ziti: [152 153 147 148 138]
pivi: [152 153 130 180 155]
Reti: [154 153 148 180 155]
size: [152 153]	2
find: [152 153 130 180 155]	pivi
step +1: [153 148 180]	[154 149 181]
where: [147]	ziti, 3
succ: [147]	[148]

femop: [165  96 109 139]
lupo: [179 121 139 131]
per: [162 128 113 164]
Zin: [132 116  93  95]
Tul: [100 116 180 179]
Simu: [170 115 118 181]
where: [132]	Zin, 1
step +1: [179 121]	[180 122]
where: [96]	femop, 2
succ: [132]	[116]
step -1: [116 180]	[115 179]
succ: [180]	[179]

nemi: [132 144 157 121 119  97 135 135  92 133  97 156 111 152 145 124 126 126
 158 115 105 111 157 138 116]
lutad: [142 148  92  97 113 151 101 125 142 122 153 142 122 139 172 145 133 148
 113 121 140 119 108 112 127]
soz: [113 112  97 147 156 134 103 134 143 142 162 100 151 150 129 112 133 116
 124 117 112 138 134  86 128]
Guva: [134 142 156 136 147  97 113 130  85 128 137 118 136 126 100 111 128 104
 134 137 113 118 161 127  89]
pebok: [117 117 123 127 114 129 148 135 141 145  90 120 113 162 168 130 129 140
 154 102 107 129 130 128 160]
Luses: [123 135 163 135 120 112 153 136 117  96 138 116 121 100  90 135 112 131
 129 144 181 119 122 141 128]
vufi: [152 131 122 121 141 128 103 105 111 152 115 131 140 112 120 117 145 108
 111 143  75 141 143 150  96]
Mabe: [152 152 125 113 141 117  87 119  94 137 145 131 136 130 132 120 138 111
 118 134  97 119 151 124  81]
mog: [152 136  97 111 136 153  92 107 137 131 158 116 143 100 124 132 140 123
  88 149 122 138 114 131 105]
sasif: [148 165 133 100 116 123 106 129 105 101 163 132 120 114 131 142 124 138
 113 140 164 105 123 125  98]
step +1: [143  75]	[144  76]
has: [112 117]	no
find: [142 148  92  97 113 151 101 125 142 122 153 142 122 139 172 145 133 148
 113 121 140 119 108 112 127]	lutad
has: [ 97 112 136]	no
find: [152 131 122 121 141 128 103 105 111 152 115 131 140 112 120 117 145 108
 111 143  75 141 143 150  96]	vufi

lepaf: [136 123 134 120 113 131 123 127 128 121 136 117 117 117 108 156 124 122
 138 142 140 112 120 171 113 116 143 124 117 133 119 128 148 135 133 114
 137 133 144 128 134 141 117 127 102 135 115 141]
mesab: [149 122 115 111 133 129 126 123 126 134 141 122 128 142 132 137 129 111
 128 137 141 126 115 134 129 124 126 126 122 134 126 140 126 135 123 128
 134 124 137 142 126 156 125 124 134 136 134 123]
Vamem: [141 131 142 117 106 126 126 124 125 113 143 117 116 113 103 155 120 123
 139 141 142 110 116 179 112 115 145 124 113 138 112 126 152 135 144 112
 136 133 149 122 134 136 116 131  99 139 108 139]
diper: [121 146 136 135 124 126 139 133 130 116 132 128 134 121 120 108 123 135
 127 112 123 132 137 116 136 145 123 131 119 131 123 122 122 117 146 134
 137 129 118 115 132  98 129 130 133 128 128 115]
gotug: [130 110 117 125 132 135 116 120 126 138 114 131 121 136 143 142 131 116
 134 136 126 124 119 130 119 111 137 123 140 123 133 129 134 134 104 124
 112 134 128 139 141 151 124 128 127 128 132 132]
Gan: [131 149 129 121 107 136 138 118 123 112 129 133 130 118 119 120 111 123
 139 106 134 120 122 120 124 130 135 127 114 132 108 121 141 127 145 130
 122 139 119 114 127 109 120 130 133 137 125 101]
where: [103]	Vamem, 15
find: [149 122 115 111 133 129 126 123 126 134 141 122 128 142 132 137 129 111
 128 137 141 126 115 134 129 124 126 126 122 134 126 140 126 135 123 128
 134 124 137 142 126 156 125 124 134 136 134 123]	mesab

dese: [135 104 114 158 107 156 144 147 123 175 111 139 125 114 135 146 124 150]
doga: [123 105 114 152 135 150 142 141 129 174 112 145 123 113 144 132 133 141]
Viti: [176 126 116 127  84 141 158 114 103 161 129 129 122 126 134 156 139 139]
kifi: [159 129 116 126 113 137 150 115 111 163 128 130 122 124 141 138 146 131]
gusu: [136 137 117 124 156 133 144 116 119 163 128 143 121 125 170 127 154 117]
Buv: [144 142 115 118 148 131 145 113 118 163 136 137 121 122 171 127 158 120]
nel: [118 106 114 150 122 148 142 139 130 174 112 148 123 113 151 129 136 138]
find: [176 126 116 127  84 141 158 114 103 161 129 129 122 126 134 156 139 139]	Viti
has: [141 138]	yes
has: [127 171 122 121]	no
size: [123 105 114 152 135 150 142 141 129]	9
succ: [159]	[129]
step -1: [123 113 151 129]	[122 112 150 128]

gipi: [118 120 120 124 138]
lok: [126 125 132 128  89]
dazo: [133 144 135 131 157]
Lak: [128 132 129 132 153]
Duvu: [153 135 145 155 116]
zoni: [126 149 135 111 110]
Fama: [117 125 122 118 142]
vazo: [140 114 133 146  67]
soki: [126 139 135 111 102]
Gok: [114 139 121 105 182]
has: [138 124]	no
where: [140]	vazo, 1
step +1: [128 132]	[129 133]

naro: [130  87 173 119 150 130 125 155 147  79]
Kab: [130  87 106 119 150 110 124 117 135  77]
Fopev: [163 139 129 133 151 171 128 146 165 130]
gobe: [130  87 106 119 150 130 125 155 147  79]
step -1: [130]	[129]
where: [135]	Kab, 9
size: [130  87 106]	3
size: [130  87 173 119 150 130 125 155 147  79]	10

dudo: [116 107 183 121  84]
dega: [ 95 128  95  99 137]
sar: [102 126 103 104 131]
zuk: [123 130 108 123 130]
Gigov: [123 130 110 124 130]
keb: [123 130 111 123 130]
sofup: [125 130 111 123 130]
step -1: [102 126]	[101 125]
size: [125 130 111 123]	4
where: [103]	sar, 3
size: [125 130]	2
size: [125]	1
has: [123 130]	yes

vule: [124 144  92 118 123 134 119 109 116 125 141 152 117 124 106  86 138 145
 154 130]
nat: [122 148 103 110 123 138 144 137 129 123 168 166 106 150 115  94 152 122
 173 100]
Timok: [127 151  77 121 139 138 102  97 114 130 131 137 119 117 101  82 116 153
 159 117]
vuv: [136 144  82 126 128 143 102  98 108 122 130 142 129 103 102  90 120 155
 141 160]
size: [127 151  77 121 139]	5
has: [122 108  98 102]	no
has: [ 86 138]	yes
where: [151]	Timok, 2
size: [136 144  82 126 128]	5
has: [166 105]	no

Doniz: [140 108 106 112 132 114 124 144 100  97 104 131 104 130 116 138 134 100
 135 108 124 154 130 137 107 125 114 110 119 109 114 129 128 132 129 143
 101 123 115 104 139 114 107 126 143 108 142 116 134 133  91 102 131 124
 134 140 110]
nur: [110 141 144 125 135 153 140 122 146 154 144 141 141 128 142 122 129 138
 121 141 124 107 140 125 139 123 137 142 132 139 146 130 136 127 119 123
 150 134 135 142 118 141 142 130 134 144 114 142 125 129 154 143 136 136
 127 133 143]
vome: [127 107 108 119 136 112 121 147 105  99 105 119  95 134 104 137 126 106
 134 114 125 137 130 137 112 128 118 126 122 107 116 120 131 125 129 150
 106 126 118 108 136 108 104 132 138 118 130 124 140 133 103  91 129 128
 130 133 110]
malit: [115 148 149 141 107 125 135 101 125 157 137 129 133 131 140 122 120 152
 120 132 138 107 109 131 137 143 131 115 122 144 117 135 115 132 132 113
 132 107 134 134 128 124 124 108 101 116 134 114 106 126 147 140 113 107
 111 119 129]
dat: [ 96 168 165 130 134 163 153 112 147 179 157 156 143 135 163 119 134 153
 111 150 123  97 139 132 155 134 153 131 123 156 149 150 138 133 128 131
 156 127 144 146 114 144 141 123 138 138 118 141 108 140 168 148 138 127
 122 147 152]
bavu: [140 119 120 152 113  85 111 127 107 101 119  99 102 134 113 123 118 133
 135 117 124 142  95 133 124 146 124 103 116 124  98 129 116 124 152 132
  95 115 117 117 133 116 111 123 101 104 143 105 124 115 109 104  97 110
 125 115 111]
kosuf: [143  94 101 111 116 108 125 129  90  96  94 126 107 126 100 140 125 102
 143  99 137 148 120 135  90 129  94 105 124 104 102 119 117 134 121 116
  95 110 147 100 147 108 101 113 118  97 148 105 134 121  89 110 119 114
 127 121  98]
find: [115 148 149 141 107 125 135 101 125 157 137 129 133 131 140 122 120 152
 120 132 138 107 109 131 137 143 131 115 122 144 117 135 115 132 132 113
 132 107 134 134 128 124 124 108 101 116 134 114 106 126 147 140 113 107
 111 119 129]	malit
find: [127 107 108 119 136 112 121 147 105  99 105 119  95 134 104 137 126 106
 134 114 125 137 130 137 112 128 118 126 122 107 116 120 131 125 129 150
 106 126 118 108 136 108 104 132 138 118 130 124 140 133 103  91 129 128
 130 133 110]	vome
step +1: [132 132]	[133 133]

Bevi: [130 124 145 109 124 142 115 126 155 130  98]
vosal: [133 126 149 127 148 148  97 117 139 110  94]
bukip: [108 153 107 130 161  98  87 135  94  81 158]
goba: [142 120 135 136  99 132 129 130 152 170 112]
where: [158]	bukip, 11
size: [142 120 135 136  99 132 129 130 152 170]	10
step -1: [148  97 117 139]	[147  96 116 138]
succ: [108]	[153]
succ: [152]	[170]

lagad: [116 151 121 153 137 189 110 132 151 108 100 111]
pilub: [136 119 118 132 121 136 121 121 123 123 130 112]
vokad: [152 131 150 141 110 142 153 122 132 152 125 158]
where: [150]	vokad, 3
size: [116 151]	2
succ: [142]	[153]
where: [130]	pilub, 11
where: [137]	lagad, 5
size: [152 131 150 141 110 142 153 122 132 152 125 158]	12
has: [121 153 137]	yes

mopap: [160 159 153 142 127 111  96  86  80  82  90 104 122 141 158 172 180 179
 173 159 143 124 107  93  85  83]
kugud: [113 121 131 143 153 161 164 161 153 154 124 162  93  83  79  81  90 105
 123 143 160 173 180 179 172 158]
baga: [113 137 131 143 153 161 164 161 153 141 124 108  93  83  79  81  90 105
 123 143 160 173 180  77 172 158]
meke: [116 119 125 132 139 144 146 143 136 127 116 105  96  93  94 102 113 128
 145 160 171 177 176 168 153 152]
size: [113 137 131 143 153 161]	6
where: [137]	baga, 2
succ: [136]	[127]
find: [160 159 153 142 127 111  96  86  80  82  90 104 122 141 158 172 180 179
 173 159 143 124 107  93  85  83]	mopap
step -1: [143 160]	[142 159]
where: [154]	kugud, 10

mivil: [123 108 125 114 128]
Vali: [124 123  72 107 147]
Koz: [180 108 181 132 120]
step -1: [124 123]	[123 122]
succ: [72]	[107]
has: [132 181 108]	no
step +1: [124 123]	[125 124]
size: [123 108 125 114 128]	5
where: [180]	Koz, 1
where: [181]	Koz, 3

duden: [139 119 177 143 105 128 121 137 111 117]
Pipuz: [106 138 115 111 125 117 139 112 125 106]
tilu: [144 111 169 138  94 128 109 151 135 129]
Ver: [ 91 144  88  93 128 111 144 104 136  99]
vikod: [118 111 169 138  94 128 109 151 135 129]
fen: [ 96 145  82  98 138 115 145 104 136 108]
temul: [ 87 149 111 101 128 109 154  93 109  82]
Risak: [118 124 122 111 104 118 155  96  73  84]
ropi: [118 124 122 111 104 118 120 134 150 118]
size: [118 111 169 138  94 128 109 151 135 129]	10
find: [118 111 169 138  94 128 109 151 135 129]	vikod
succ: [177]	[143]
succ: [105]	[128]
size: [118 124 122 111 104 118 120 134 150 118]	10
size: [139 119 177 143 105 128 121 137]	8

vuvo: [116 104  91  88  91 106 122 138 162 166 172 165 153 133 114  98  92  89
  93 109 131 147 162 165 171 154 144 129 105  96  89  89  96 115 129 147
 163 165 160 151 140 122 109  96  90]
rokog: [116 104  91  88  91 106 122 138 162 166 172 165 153 133 114  98  92  89
  93 109 131 147 162 165 171 160 144 129 105  96  89  89  96 115 129 147
 163 165 160 151 140 122 109  96  90]
pupu: [145 138 138 132 125 118 113 108 107 101 104  96 100  93  95  87  99  95
  97 102 109 108 113 117 125 128 130 135 140 144 149 153 156 158 160 159
 167 160 159 161 156 153 157 155 147]
kom: [ 94  84  93 101 126 127 144 161 148 170 167 173 176 164 167 163 153 126
 134 116  95  95  89  99  77  86  93  87 111 101 108 116 139 144 162 160
 163 178 182 175 167 155 149 145 122]
Lod: [110  94  84  88 102 127 148 166 172 167 149 128 101  90  81  90 101 131
 151 166 171 166 146 123  99  86  82  92 109 133 155 172 172 164 145 125
  98  87  87  96 115 140 154 165 172]
Figu: [ 75  82  95 106 113 135 150 159 179 174 176 158 144 130 109  85  81  87
  77  92 114 124 141 150 174 176 172 171 154 145 127 114  90  81  73  82
 100 103 121 145 159 176 181 177 177]
vuk: [101 107 109 113 114 123 127 131 142 144 149 151 151 155 153 149 145 148
 137 133 130 122 116 107 108 102 100 103 100 106 111 118 119 126 130 139
 144 145 150 153 154 156 152 148 147]
Naz: [161 168 156 151 138 132 118 107 101  95  89 102 102 124 130 153 145 163
 161 157 148 142 130 115 103  96  95  96  93 107 118 129 139 153 159 170
 156 159 151 136 129 119  98  87  93]
gabo: [173 159 133 110  93  79  78  84 104 122 145 170 183 181 174 161 141 108
  92  77  75  85 104 123 149 168 179 181 169 155 133 105  88  82  77  83
  98 123 141 157 175 175 173 158 130]
has: [144 130 109]	yes
step -1: [165 171 160]	[164 170 159]
size: [161 168 156 151 138 132 118 107 101  95  89 102 102 124 130 153 145 163
 161 157 148 142 130 115 103  96  95  96  93 107 118 129 139 153 159 170
 156]	37
step +1: [162 166 172]	[163 167 173]

kul: [126 131 128  90 120 153 121]
vun: [115 113 128 112 114 149 106]
tole: [109  79 150 102  77 155  89]
valo: [134 125 126 132 127 122 127]
gisar: [117  95 132 102  93 141 126]
Rav: [131  94 125 112 103 141 106]
has: [131 128  90 120 153]	yes
has: [ 95 132 102]	yes
succ: [149]	[106]
has: [115 113 128]	yes
succ: [117]	[95]

Muzos: [111 123 139  94  61 112 108 132]
pevo: [118 127 114 112 118 147 163 106]
mufeb: [108 124 121 144 123  86 126 130]
Vagod: [124 127 159 136 122 131  84 147]
tezov: [132 129 139 113 112 134 123 148]
pokuf: [139 128 116 178 188 112 146 126]
has: [122 131  84 147]	yes
size: [139 128 116 178 188 112]	6
size: [132 129 139 113 112 134 123 148]	8
has: [121 144 123]	yes

leno: [124 164 119  85 100 110 101]
Sizip: [119 164 134 149 142 167 159]
tuz: [124 165 119  85 100 110 101]
nidof: [119 164 134 153 176  67 137]
bire: [146  94 122  92 141  81 106]
size: [124 165 119]	3
has: [134 149]	yes
size: [124 164 119  85 100]	5
has: [164 119]	yes
where: [92]	bire, 4
size: [146  94 122  92 141  81]	6

gurul: [183 121 123 129 143 145 138 127 138 123 129 129 141 121 121 131 141 124
 130 132 118 130 127 123 115 123 115 137 139 122 134 133 141 141 123 137
 123 123 137 126 140 133 119 130 133 117 130 126 139 131 126 135 137 123
 148 120 137 122 139]
lemom: [157 127 129 130 130 128 125 132 135 131 129 127 127 130 132 132 127 124
 135 129 134 105 125 124 127 128 123 132 130 132 129 126 126 130 128 125
 124 127 124 132 130 130 130 128 123 123 123 128 122 126 121 126 125 122
 131 136 132 132 128]
kas: [184 131 123 120 128 129 128 131 127 127 129 123 121 130 122 139 135 129
 141 121 133 139 119 145 126 134 134 136 126 130 135 125 128 131 122 124
 136 122 130 133 124 125 119 140 137 117 127 126 126 129 128 128 124 125
 134 125 123 124 126]
step -1: [129 130 130 128]	[128 129 129 127]
succ: [148]	[120]

Tuda: [124 132 134 147 145 123 109 150 139 143 116 101 125 139 128 152 122 117
 132 133 134 152 125 138]
fef: [137 136 115 134  94 124 128 130 155 131 122 127 132 126 130 116 122 105
 118 137 131 135 118 130]
gema: [101 141 182 124  88 137  97 149 127 160 122  86 107 153 123 130  93 147
 141 118  79 129 181 126]
mider: [136 130 106 142  78 137 138 139 163 123 116 133 147 128 124 116 117 104
 116 134 135 135 106 139]
succ: [182]	[124]
size: [137 136 115 134  94 124 128 130 155 131 122 127 132 126 130 116 122 105
 118 137 131 135 118 130]	24
succ: [181]	[126]
find: [101 141 182 124  88 137  97 149 127 160 122  86 107 153 123 130  93 147
 141 118  79 129 181 126]	gema

vupek: [121 167 166 150 163 167 150 158 114 117 105 165 152 162 168  74 164 166
 137 125 170  70 169  95 126]
zom: [125 131 130 134 133 132 128 128 120 133 116 131 136 127 135 117 139 138
 134 118 134 122 131 127 110]
Gel: [122 134 136 134 135 138 137 136 140 114 123 138 128 137 134 121 133 133
 122 139 135 120 136 120 140]
fizu: [120 134 136 135 135 140 137 137 140 112 121 139 129 137 135 122 135 135
 122 139 136 119 138 120 139]
has: [138 137 137]	no
where: [123]	Gel, 11

zep: [168 105  76 172  79 176]
Las: [112 138 104 135  80 109]
zif: [161 146 112 131 160 126]
memod: [161 146 112 151 160 126]
step +1: [146]	[147]
size: [112 138 104 135  80]	5
succ: [79]	[176]
step +1: [146 112 131]	[147 113 132]
has: [135 104 138 112]	no
succ: [104]	[135]

Fulam: [ 94 195 106 127]
Fina: [130 135 134 116]
buz: [110 141 137 120]
pelat: [ 92 169 114 150]
muz: [160 143 136 123]
kage: [123 159 125 132]
fefel: [139 136 105 115]
tik: [ 98 135 139 122]
where: [98]	tik, 1
succ: [106]	[127]
succ: [169]	[114]
succ: [114]	[150]
has: [136 104]	no
where: [137]	buz, 3

kofan: [140  99 139 138 129 178]
zevi: [126 100 107 108  98 140]
Lifir: [128 129 146 170 159 132]
gugus: [140  99 139 137 129 178]
memop: [140  99 139 160 129 178]
step +1: [107]	[108]
has: [140  99 139 138]	yes
succ: [159]	[132]
has: [100 139]	no

sodi: [155  94 173 156 113 125 120 152  94  85 114 144 129 138 149 137  99 137
 129 126 120 111 117 126 126 152 140 108 123 130 137 164 147  81 131 138
 155 150 117  82 124  71 146 138 152 139 151  89 122 120 122 164 145 120
 109]
Dekid: [155  94 173 156 113 125 120 152  94  85 114 144 129 138 149 137  99 137
 129 126 120 111 117 126 126 152 140 108 123 130 137 164 134  88 127 149
 151 134 135  85 136  83 149 142 140 112 145  92 119 108 119 153 144 125
 115]
sepas: [159 109 156 155 127 130 111 156 111  91 138 133 118 130 125 127  97 146
 140 114 138 121 132 111 131 154 118 107 120 126 129 161 148  80 122 150
 162 148 111  79 106  72 144 130 150 135 141  91 121 106 131 162 143 132
 122]
taru: [150  90 153 150 120 124 116 165 102  84 124 122 120 131 132 146  99 139
 127 114 120 121 129 108 127 152 132 108 115 136 137 171 141  84 126 130
 153 153 114  82 131  64 157 145 157 137 145  98 122 114 118 169 148 123
 108]
has: [155  93 173 156]	no
where: [88]	Dekid, 34
size: [159 109 156 155 127 130 111 156 111  91 138 133 118 130 125 127  97 146
 140 114 138 121 132 111 131 154 118 107 120 126 129 161 148  80 122 150
 162 148 111  79 106  72 144 130 150 135 141]	47
has: [156 113 125 120]	yes
size: [155  94 173 156 113 125 120 152  94  85 114 144 129 138 149 137  99 137
 129 126 120 111 117 126 126 152]	26

sibag: [134 137 143  87 129 108 116 149 137 109 152 141 146 136 139 159 148 129
 152 169 106 151 123 135  99 153 175 141 139 145 146  86  74 129 117  99
 127  95 125 103 106 120 127 102 148 100 124 132 114 112 132 130 144 136
  98 105 130 144 123 129 110 106  88]
tovo: [129 141 130  77 126 115 104 151 134 107 141 140 154 136 145 163 143 116
 158 175 107 152 114 130  83 170 173 147 131 140 157  79  84 142 117 101
 132 105 111 111 109 114 136 102 149  95 138 122 107  98 120 113 146 141
  95 110 137 134 128 127 117 105  92]
Vezo: [126 144 128  77 122 117 102 154 134 105 144 137 157 139 144 164 143 113
 156 176 107 154 112 130  82 170 171 148 128 140 160  78  86 145 119 102
 133 109 108 110 105 113 138 104 151  90 138 120 106  93 118 108 144 140
  93 109 139 133 127 128 120 106  94]
vume: [136 137 136  80 132 112 112 148 137 111 135 138 146 127 146 159 143 121
 161 171 101 145 119 128  88 165 171 141 135 134 152  80  83 131 109  93
 122  96 123 112 112 115 125  93 142 114 127 126 112 111 130 130 151 144
 100 110 130 137 128 124 109 103  89]
kuv: [133 133 147  85 134 103 117 149 136 110 151 139 142 132 139 161 156 128
 152 164 106 140 125 141 103 148 164 134 143 141 147  89  82 131 121  97
 122  98 130 111 111 125 122 108 148 107 112 131 112 117 131 132 147 140
 104 105 127 144 121 134 109 110  95]
has: [133 102]	no
size: [134 137 143  87 129 108 116 149 137 109 152 141 146 136 139 159 148 129
 152 169 106 151 123 135  99 153 175 141 139 145 146  86  74 129 117  99
 127  95 125 103 106 120 127 102]	44
step +1: [131 132]	[132 133]

reli: [134 130 130 138 131]
zepa: [133 131 136 145 138]
faso: [128 129 144 125 130]
Mumo: [126  98 135 115 117]
pazu: [135 138 182 144 144]
fus: [117 113 134 104 113]
suf: [128 132  97 139 129]
mavep: [128 126 125 122 125]
step -1: [126 125]	[125 124]
succ: [97]	[139]
size: [134 130 130]	3
has: [117 113 134 104 113]	yes

simi: [135 141 138 133]
Nukov: [135 140 131 141]
mis: [144 125 104 142]
bik: [129 119 121 126]
kulem: [178 135 142 173]
Nofe: [129 119 121 124]
Mok: [102 120 126 109]
nas: [108 126 108 106]
rema: [132 113 120 126]
Devip: [130 126 105 106]
negem: [115 143 127 119]
has: [102 120 126]	yes
where: [140]	Nukov, 2
where: [113]	rema, 2
size: [129 119]	2
step +1: [130]	[131]

Balir: [121  99 128 126 153 119 160 162]
zak: [143 114 139 118 155 161 143 135]
Negen: [121  99 128 144 153 143 152 145]
where: [118]	zak, 4
succ: [126]	[153]
where: [114]	zak, 2
succ: [144]	[153]
has: [145 152 143]	no
step +1: [143]	[144]
size: [143 114 139]	3

zol: [112 115 107 153 158 144]
figo: [131 171 131 132 138 117]
Bag: [130  80 130 123 145 135]
succ: [115]	[107]
succ: [132]	[138]
has: [106 153]	no

